Below is a small trained network, with its code and all its weights. Each question gives an input and a class and asks what happens when units are switched off, that is, made to give their printed mean instead of their output.

import numpy as np


def w(rows, s, z=0):
    codes = np.array(rows[::2]) - 128.0
    scale = np.full(codes.shape[1], s)
    scale[-1] = z or s
    return codes * scale


def norm(h):
    return h / np.sqrt((h * h).mean(-1, keepdims=True) + 1e-5)


def f(y):
    return np.maximum(y, 0)


def log_softmax(a):
    a = a - a.max(-1, keepdims=True)
    return a - np.log(np.exp(a).sum(-1, keepdims=True))


def net(x, mask):
    res = np.array(x, float).reshape(1, 2) / 4 @ E
    u = 0
    for l in range(2):
        y = f(norm(res) @ A[l][:, :-1].T + A[l][:, -1])
        res = res + np.where(mask[u : u + 8], y, B[l][:, -1]) @ B[l][:, :-1]
        u += 8
    return log_softmax(norm(res)[-1] @ U[:, :-1].T + U[:, -1])


A, B = {}, {}
E = w([
[97,222,229,195,41,159,140,30,234,81,180],'x0',
[2,157,86,107,140,49,7,179,204,242,126],'x1',
],0.0008)
A[0] = w([
[83,198,199,142,86,128,136,65,224,107,156,4],'0.n1',
[133,176,206,207,39,174,158,52,175,65,220,65],'0.n2',
[142,154,199,163,78,195,180,45,138,48,168,51],'0.n3',
[197,17,78,83,201,150,165,162,2,99,144,93],'0.n4',
[196,47,30,93,180,182,138,223,40,128,46,11],'0.n5',
[44,171,132,125,100,64,41,148,204,211,181,33],'0.n6',
[163,160,210,195,89,173,189,33,141,65,116,153],'0.n7',
[163,91,130,145,141,134,172,134,72,108,74,19],'0.n8',
],0.0025,0.0022)
B[0] = w([
[103,146,164,183,129,169,229,163,159,58,169,203],'0.n1',
[151,100,91,105,208,108,156,221,95,119,75,247],'0.n2',
[135,120,134,205,55,70,179,149,184,152,204,224],'0.n3',
[242,106,66,49,160,100,111,144,45,175,195,220],'0.n4',
[93,164,149,184,93,96,222,183,174,67,55,205],'0.n5',
[138,148,192,78,114,108,65,40,75,218,117,225],'0.n6',
[128,126,149,185,61,184,150,72,169,92,211,253],'0.n7',
[167,158,122,105,146,177,1,80,75,175,178,154],'0.n8',
],0.003,0.0043)
A[1] = w([
[19,16,39,215,138,172,144,174,225,28,82,105],'1.n1',
[50,153,194,58,175,171,39,38,93,187,103,44],'1.n2',
[70,145,35,60,231,117,60,206,67,135,64,77],'1.n3',
[39,164,215,89,166,148,36,27,133,212,64,1],'1.n4',
[189,47,77,140,141,131,156,141,72,97,126,172],'1.n5',
[148,130,63,6,237,163,79,233,58,60,31,8],'1.n6',
[212,22,37,33,133,234,98,48,24,85,182,67],'1.n7',
[206,66,78,116,45,189,129,5,122,69,199,84],'1.n8',
],0.0032,0.0023)
B[1] = w([
[15,252,236,179,40,196,175,82,221,117,111,181],'1.n1',
[133,177,193,62,55,11,18,76,234,221,43,236],'1.n2',
[156,148,158,189,105,228,138,48,135,27,215,198],'1.n3',
[50,156,214,13,40,10,5,25,230,249,53,254],'1.n4',
[149,81,119,89,172,103,76,112,108,201,116,233],'1.n5',
[106,86,108,78,158,23,187,226,139,233,21,191],'1.n6',
[48,163,191,225,63,152,173,124,224,88,146,202],'1.n7',
[116,108,80,45,208,141,63,106,75,102,79,220],'1.n8',
],0.0041,0.0036)
U = w([
[11,205,10,6,244,247,11,46,14,3,4,14],'0',
[23,250,7,206,106,215,9,249,7,41,16,3],'1',
[250,6,6,62,246,249,92,12,10,7,254,226],'2',
[10,252,250,7,7,9,5,13,248,250,12,242],'3',
[31,252,7,173,79,221,15,251,10,35,18,3],'4',
[12,248,244,249,9,248,251,75,250,3,245,253],'5',
[251,5,5,12,248,4,233,253,11,249,12,248],'6',
[20,239,7,210,107,214,14,246,7,43,11,3],'7',
],0.0045,0.0043)

Each question gives the input, the list of numbers given to net, and the class t.
The units are the neurons (one row each of A and B). Each row of codes is followed by its name. A weight is (code - 128) times the scale printed after its matrix; where a second scale follows, it is the last column's (A, B and U).
mask holds one flag per neuron, layer by layer. A switched-off neuron (its flag False) gives its mean, the last column of its row in B, instead of its output. The means were averaged over made-up inputs and are rounded, as every weight is.
A unit's drop is (log p(t) with every unit on - log p(t) with that unit switched off) / (log p(t) with every unit on - log p(t) with every unit switched off).
The circuit of an input: a set's keep is (log p(t) with only the set's units on - log p(t) with every unit switched off) / (log p(t) with every unit on - log p(t) with every unit switched off). Starting from the 12 units with the biggest drops (on a tie, the unit counted first), units are removed one at a time, each time the one whose removal leaves the highest keep (on an exact tie, the one counted first), for as long as the keep stays at least 0.8.
units of the circuit, in order: the units of the circuit, biggest drop first
unit that matters most: the unit with the biggest drop
top k neurons: the k neurons with the biggest drops, biggest first
top k neurons in layer l: the k neurons of layer l with the biggest drops, biggest first
drop when u is switched off: that unit's drop, to one decimal
input [-1,-7], class 2: unit that matters most => 1.n8
input [-1,-4], class 2: top 2 neurons => [1.n4; 1.n8]
input [-3,-6], class 2: units of the circuit, in order => [1.n4; 1.n2]
input [-4,3], class 6: top 2 neurons => [1.n6; 1.n4]
input [7,4], class 5: top 3 neurons => [0.n1; 1.n4; 1.n2]
input [1,-7], class 2: top 2 neurons => [1.n8; 1.n4]
input [6,3], class 5: top 2 neurons => [1.n4; 0.n1]
input [-6,5], class 6: top 3 neurons => [0.n7; 1.n6; 0.n3]
input [-7,3], class 6: top 2 neurons => [1.n6; 0.n4]
input [-6,2], class 6: top 2 neurons => [0.n4; 1.n6]
input [0,0], class 0: drop when 0.n2 is switched off => 0.7
input [-2,-8], class 2: drop when 1.n8 is switched off => 0.3
input [-4,0], class 6: drop when 0.n4 is switched off => 0.4
input [0,-7], class 2: unit that matters most => 1.n8
input [-3,-7], class 2: top 3 neurons in layer 1 => [1.n4; 1.n8; 1.n2]
